Below is a small trained network, with its code and all its weights. Each question gives an input and a target symbol and asks what happens when units are switched off, that is, made to give their printed mean instead of their output.

import numpy as np


def w(rows, s, z=0):
    codes = np.array(rows[::2]) - 128.0
    scale = np.full(codes.shape[1], s)
    scale[-1] = z or s
    return codes * scale


def f(y):
    return np.maximum(y, 0)


def softmax(a):
    e = np.exp(a - a.max(-1, keepdims=True))
    return e / e.sum(-1, keepdims=True)


def log_softmax(a):
    a = a - a.max(-1, keepdims=True)
    return a - np.log(np.exp(a).sum(-1, keepdims=True))


def net(x, mask):
    ids = ['δεζθξσω'.index(c) for c in x.split()]
    T = len(ids)
    res = E[ids] + P[:T]
    r = res
    for j in range(3):
        rows = slice(2 * j, 2 * j + 2)
        q, k, v = (r @ M[0][rows].T for M in (Q, K, V))
        z = softmax(np.where(np.tri(T) > 0, q @ k.T / 2**0.5, -1e9)) @ v
        o = O[0][rows]
        res = res + np.where(mask[j], z, o[:, -1]) @ o[:, :-1]
    y = f(res @ A[0][:, :-1].T + A[0][:, -1])
    res = res + np.where(mask[3:7], y, B[0][:, -1]) @ B[0][:, :-1]
    return log_softmax(res[-1] @ U[:, :-1].T + U[:, -1])


Q, K, V, O, A, B = {}, {}, {}, {}, {}, {}
E = w([
[86,191,126,254,50,89],'δ',
[90,97,68,73,146,245],'ε',
[148,108,146,224,237,84],'ζ',
[179,143,117,174,75,178],'θ',
[194,24,168,94,147,100],'ξ',
[47,152,201,95,104,117],'σ',
[205,78,155,77,46,198],'ω',
],0.012)
P = w([
[178,148,158,119,158,254],'0',
[30,68,156,154,81,161],'1',
[81,97,239,145,137,190],'2',
[191,150,81,120,119,167],'3',
[80,86,135,150,100,94],'4',
[88,111,246,139,137,177],'5',
[216,170,64,95,120,122],'6',
[113,101,140,138,112,38],'7',
[90,114,236,128,135,164],'8',
[222,180,47,74,110,111],'9',
[116,105,136,129,111,43],'10',
],0.0095)
Q[0] = w([
[61,103,139,153,93,8],'head 1',
[179,187,104,101,159,128],'head 1',
[96,134,148,156,78,66],'head 2',
[122,86,168,88,176,174],'head 2',
[117,180,62,101,124,49],'head 3',
[74,198,175,74,31,181],'head 3',
],0.014)
K[0] = w([
[102,128,134,107,116,250],'head 1',
[194,122,156,201,152,113],'head 1',
[146,108,53,129,106,82],'head 2',
[82,83,172,95,147,144],'head 2',
[108,134,113,128,112,220],'head 3',
[126,178,140,94,94,102],'head 3',
],0.021)
V[0] = w([
[53,113,90,65,132,197],'head 1',
[153,145,78,184,221,102],'head 1',
[218,234,27,104,139,68],'head 2',
[98,136,97,243,160,145],'head 2',
[140,16,89,58,230,103],'head 3',
[182,56,169,255,190,172],'head 3',
],0.006)
O[0] = w([
[21,155,51,110,90,120,178],'head 1',
[178,104,136,103,231,215,90],'head 1',
[109,74,90,254,86,100,3],'head 2',
[66,188,180,164,108,84,129],'head 2',
[70,39,152,80,188,20,109],'head 3',
[192,11,52,204,160,101,176],'head 3',
],0.0054,0.0069)
A[0] = w([
[52,167,121,203,87,117,252],'neuron 1',
[252,99,43,64,84,176,61],'neuron 2',
[185,194,1,176,188,150,194],'neuron 3',
[111,218,165,44,100,220,97],'neuron 4',
],0.008,0.0014)
B[0] = w([
[223,129,98,115,204,190,195],'neuron 1',
[35,184,138,215,165,184,197],'neuron 2',
[66,31,136,15,2,105,167],'neuron 3',
[164,222,105,105,107,58,254],'neuron 4',
],0.0088,0.0098)
U = w([
[231,83,57,110,54,166,81],'δ',
[42,121,7,90,138,149,50],'ε',
[197,20,169,2,101,144,180],'ζ',
[27,101,171,183,4,119,144],'θ',
[88,131,199,181,253,136,218],'ξ',
[178,166,138,88,111,33,180],'σ',
[136,199,119,242,165,176,3],'ω',
],0.0075,0.0037)

Each question gives the input, a string of symbols that net reads in full, and the target symbol t.
The units are the heads (2 rows each of Q, K, V and O) and the neurons (one row each of A and B). Each row of codes is followed by its name. A weight is (code - 128) times the scale printed after its matrix; where a second scale follows, it is the last column's (O, A, B and U).
mask holds one flag per unit, heads first, then neurons. A switched-off unit (its flag False) gives its mean, the last column of its rows in O or B, instead of its output. The means were averaged over made-up inputs and are rounded, as every weight is.
A unit's drop is (log p(t) with every unit on - log p(t) with that unit switched off) / (log p(t) with every unit on - log p(t) with every unit switched off).
The circuit of an input: a set's keep is (log p(t) with only the set's units on - log p(t) with every unit switched off) / (log p(t) with every unit on - log p(t) with every unit switched off). Starting from all 7 units, units are removed one at a time, each time the one whose removal leaves the highest keep (on an exact tie, the one counted first), for as long as the keep stays at least 0.8.
circuit, biggest first: the units of the circuit, biggest drop first
unit that matters most: the unit with the biggest drop
top k neurons: the k neurons with the biggest drops, biggest first
which heads matter: for each layer, one digit per head in row order, 1 if its drop is at least 0.15 and else 0, layers parted by /
drop when u is switched off: that unit's drop, to one decimal
input ε ζ σ θ ω σ ζ δ ε, target ω: circuit, biggest first -> [head 3; neuron 2; head 1; neuron 3]
input ω ξ ε θ δ, target ω: circuit, biggest first -> [neuron 1; head 2]
input σ ξ ξ ζ ε ζ ε ξ θ, target ζ: which heads matter -> 101
input σ ε ω ξ ε δ σ δ θ, target ω: unit that matters most -> head 3
input δ θ σ, target σ: circuit, biggest first -> [neuron 4; head 2; head 3]
input ζ σ ξ ω ζ σ ξ, target ξ: circuit, biggest first -> [neuron 2; head 1]
input θ ζ ε θ σ ε σ σ σ, target σ: which heads matter -> 001
input ω ζ θ, target ξ: which heads matter -> 101
input ε ζ ξ ζ, target ζ: top 2 neurons -> [neuron 3; neuron 4]
input ζ θ δ, target ω: circuit, biggest first -> [head 3; neuron 1]
input θ σ θ, target σ: which heads matter -> 011
input σ σ σ σ ξ θ δ σ ε, target σ: circuit, biggest first -> [neuron 4; head 3; head 2]
input σ ξ σ δ, target δ: circuit, biggest first -> [neuron 1; neuron 3; neuron 2; head 2]
input ε σ σ ω ξ ζ σ ε θ, target σ: circuit, biggest first -> [head 3; neuron 2; neuron 4; head 2]
input σ ω ε θ, target θ: circuit, biggest first -> [neuron 3; neuron 2; neuron 1]
input ξ σ ξ ε ζ θ, target ξ: unit that matters most -> head 1
input ζ θ ε σ σ ε ε σ ω ω, target ω: which heads matter -> 000
input ζ σ ζ ω ζ ε, target ξ: which heads matter -> 101
input ξ σ ε ξ, target ξ: which heads matter -> 000
input δ ω ζ δ ζ ξ σ ζ ε, target ξ: top 2 neurons -> [neuron 2; neuron 3]
input σ ω ω ζ σ ε δ, target δ: which heads matter -> 010
input ε σ θ ω, target ω: top 2 neurons -> [neuron 2; neuron 3]
input σ σ ε, target σ: top 2 neurons -> [neuron 4; neuron 2]
input δ ε σ σ ξ θ, target ζ: drop when neuron 4 is switched off -> 0.2
input σ θ σ ω ε δ ζ θ ξ θ, target θ: drop when neuron 2 is switched off -> 0.6
input ε ε ζ ζ ω, target θ: drop when neuron 2 is switched off -> 0.2
input σ ζ σ ε ξ ω σ ζ ω, target ξ: drop when head 3 is switched off -> 0.1
